Below are the code and all the weights of a small trained network. Each question names an input and a target symbol and asks about switching units off, where a switched-off unit gives its printed mean instead of its output.

import numpy as np


def w(rows, s, z=0):
    codes = np.array(rows[::2]) - 128.0
    scale = np.full(codes.shape[1], s)
    scale[-1] = z or s
    return codes * scale


def norm(h):
    return h / np.sqrt((h * h).mean(-1, keepdims=True) + 1e-5)


def softmax(a):
    e = np.exp(a - a.max(-1, keepdims=True))
    return e / e.sum(-1, keepdims=True)


def log_softmax(a):
    a = a - a.max(-1, keepdims=True)
    return a - np.log(np.exp(a).sum(-1, keepdims=True))


def net(x, mask):
    ids = ['δεημτφω'.index(c) for c in x.split()]
    T = len(ids)
    res = E[ids] + P[:T]
    u = 0
    for l in range(3):
        r = norm(res)
        for j in range(2):
            rows = slice(3 * j, 3 * j + 3)
            q, k, v = (r @ M[l][rows].T for M in (Q, K, V))
            z = softmax(np.where(np.tri(T) > 0, q @ k.T / 3**0.5, -1e9)) @ v
            o = O[l][rows]
            res = res + np.where(mask[u + j], z, o[:, -1]) @ o[:, :-1]
        u += 2
    return log_softmax(norm(res)[-1] @ U[:, :-1].T + U[:, -1])


Q, K, V, O = {}, {}, {}, {}
E = w([
[165,205,44],'δ',
[182,152,51],'ε',
[84,109,99],'η',
[157,132,33],'μ',
[182,158,2],'τ',
[181,136,73],'φ',
[183,98,36],'ω',
],0.0099)
P = w([
[105,122,156],'0',
[141,122,135],'1',
[167,125,4],'2',
[142,124,146],'3',
[148,123,33],'4',
[142,122,155],'5',
[127,153,62],'6',
[144,121,166],'7',
[113,177,93],'8',
],0.03)
Q[0] = w([
[96,118,87],'L0H1',
[77,215,36],'L0H1',
[208,109,109],'L0H1',
[115,142,18],'L0H2',
[98,86,117],'L0H2',
[46,158,10],'L0H2',
],0.012)
K[0] = w([
[173,220,174],'L0H1',
[183,122,214],'L0H1',
[174,112,105],'L0H1',
[169,158,159],'L0H2',
[139,183,158],'L0H2',
[250,112,194],'L0H2',
],0.013)
V[0] = w([
[121,228,143],'L0H1',
[76,72,120],'L0H1',
[63,120,250],'L0H1',
[131,107,74],'L0H2',
[198,16,175],'L0H2',
[104,81,23],'L0H2',
],0.014)
O[0] = w([
[127,146,56,138],'L0H1',
[104,101,140,78],'L0H1',
[118,8,88,2],'L0H1',
[128,124,179,152],'L0H2',
[248,89,151,110],'L0H2',
[100,98,212,152],'L0H2',
],0.012,0.011)
Q[1] = w([
[58,98,192],'L1H1',
[245,102,138],'L1H1',
[64,121,149],'L1H1',
[157,168,222],'L1H2',
[140,154,101],'L1H2',
[45,193,151],'L1H2',
],0.013)
K[1] = w([
[73,111,178],'L1H1',
[203,70,46],'L1H1',
[76,150,223],'L1H1',
[92,225,203],'L1H2',
[190,122,132],'L1H2',
[76,130,246],'L1H2',
],0.012)
V[1] = w([
[119,148,163],'L1H1',
[110,176,169],'L1H1',
[104,186,41],'L1H1',
[74,252,127],'L1H2',
[217,168,147],'L1H2',
[123,128,39],'L1H2',
],0.011)
O[1] = w([
[161,84,107,122],'L1H1',
[254,122,99,142],'L1H1',
[203,212,203,230],'L1H1',
[74,22,130,255],'L1H2',
[25,185,121,180],'L1H2',
[165,132,199,141],'L1H2',
],0.0069,0.0079)
Q[2] = w([
[53,105,192],'L2H1',
[148,114,227],'L2H1',
[152,69,2],'L2H1',
[156,109,184],'L2H2',
[198,201,124],'L2H2',
[200,71,45],'L2H2',
],0.014)
K[2] = w([
[81,65,87],'L2H1',
[31,31,129],'L2H1',
[163,179,85],'L2H1',
[106,142,138],'L2H2',
[157,197,44],'L2H2',
[248,114,141],'L2H2',
],0.012)
V[2] = w([
[213,129,8],'L2H1',
[125,35,107],'L2H1',
[108,117,76],'L2H1',
[135,98,85],'L2H2',
[113,75,140],'L2H2',
[84,103,105],'L2H2',
],0.016)
O[2] = w([
[33,43,100,209],'L2H1',
[164,77,51,24],'L2H1',
[97,115,21,155],'L2H1',
[64,206,166,108],'L2H2',
[136,253,124,2],'L2H2',
[146,182,204,99],'L2H2',
],0.011,0.0064)
U = w([
[57,244,1,1],'δ',
[178,160,105,89],'ε',
[94,15,156,247],'η',
[171,139,183,143],'μ',
[48,199,233,155],'τ',
[252,87,18,103],'φ',
[232,76,202,167],'ω',
],0.0091,0.0045)

Each question gives the input, a string of symbols that net reads in full, and the target symbol t.
The units are the heads (3 rows each of Q, K, V and O). Each row of codes is followed by its name. A weight is (code - 128) times the scale printed after its matrix; where a second scale follows, it is the last column's (O and U).
mask holds one flag per head, layer by layer. A switched-off head (its flag False) gives its mean, the last column of its rows in O, instead of its output. The means were averaged over made-up inputs and are rounded, as every weight is.
A unit's drop is (log p(t) with every unit on - log p(t) with that unit switched off) / (log p(t) with every unit on - log p(t) with every unit switched off).
The circuit of an input: a set's keep is (log p(t) with only the set's units on - log p(t) with every unit switched off) / (log p(t) with every unit on - log p(t) with every unit switched off). Starting from all 6 units, units are removed one at a time, each time the one whose removal leaves the highest keep (on an exact tie, the one counted first), for as long as the keep stays at least 0.8.
circuit, biggest first: the units of the circuit, biggest drop first
most important unit: the unit with the biggest drop
heads that matter: for each layer, one digit per head in row order, 1 if its drop is at least 0.15 and else 0, layers parted by /
input τ μ δ δ η τ μ, target τ: heads that matter : 00 / 00 / 10
input δ ω η, target ω: circuit, biggest first : (L0H2, L2H1)
input ε ε δ δ η δ, target δ: heads that matter : 11 / 11 / 10
input δ δ τ δ δ ω φ φ δ, target φ: circuit, biggest first : (L0H2)
input τ ω η, target ω: heads that matter : 11 / 00 / 10
input δ τ η, target τ: circuit, biggest first : (L2H1, L0H2)
input ω φ ε τ δ η δ τ, target ω: circuit, biggest first : (L2H1, L0H2, L1H1)
input ω ω ω, target ω: circuit, biggest first : (L0H2, L0H1)
input δ φ δ φ η, target φ: heads that matter : 11 / 10 / 01
input φ φ δ η, target η: circuit, biggest first : (L0H1, L0H2, L2H1)
input φ φ δ ω δ φ μ η μ, target η: heads that matter : 10 / 10 / 10
input δ δ δ δ δ δ δ φ ε, target φ: heads that matter : 11 / 00 / 01
input δ δ δ ω δ φ ε, target φ: heads that matter : 01 / 00 / 01
input δ τ ε, target τ: heads that matter : 01 / 00 / 10
input φ η δ δ δ ε φ φ τ, target φ: heads that matter : 11 / 01 / 00
input δ η δ δ δ η τ, target η: most important unit : L0H1
input φ δ δ φ δ δ, target η: heads that matter : 11 / 01 / 10
input φ δ δ ω δ φ μ, target φ: heads that matter : 01 / 00 / 01
input φ δ τ φ, target η: circuit, biggest first : (L0H2, L0H1, L2H1)
input φ ε δ μ η, target τ: circuit, biggest first : (L2H1)
input ε ω φ δ δ δ φ δ, target δ: circuit, biggest first : (L0H1, L2H1, L1H2, L1H1)
input ω φ ω δ η φ, target ω: circuit, biggest first : (L2H1, L0H2, L1H1)
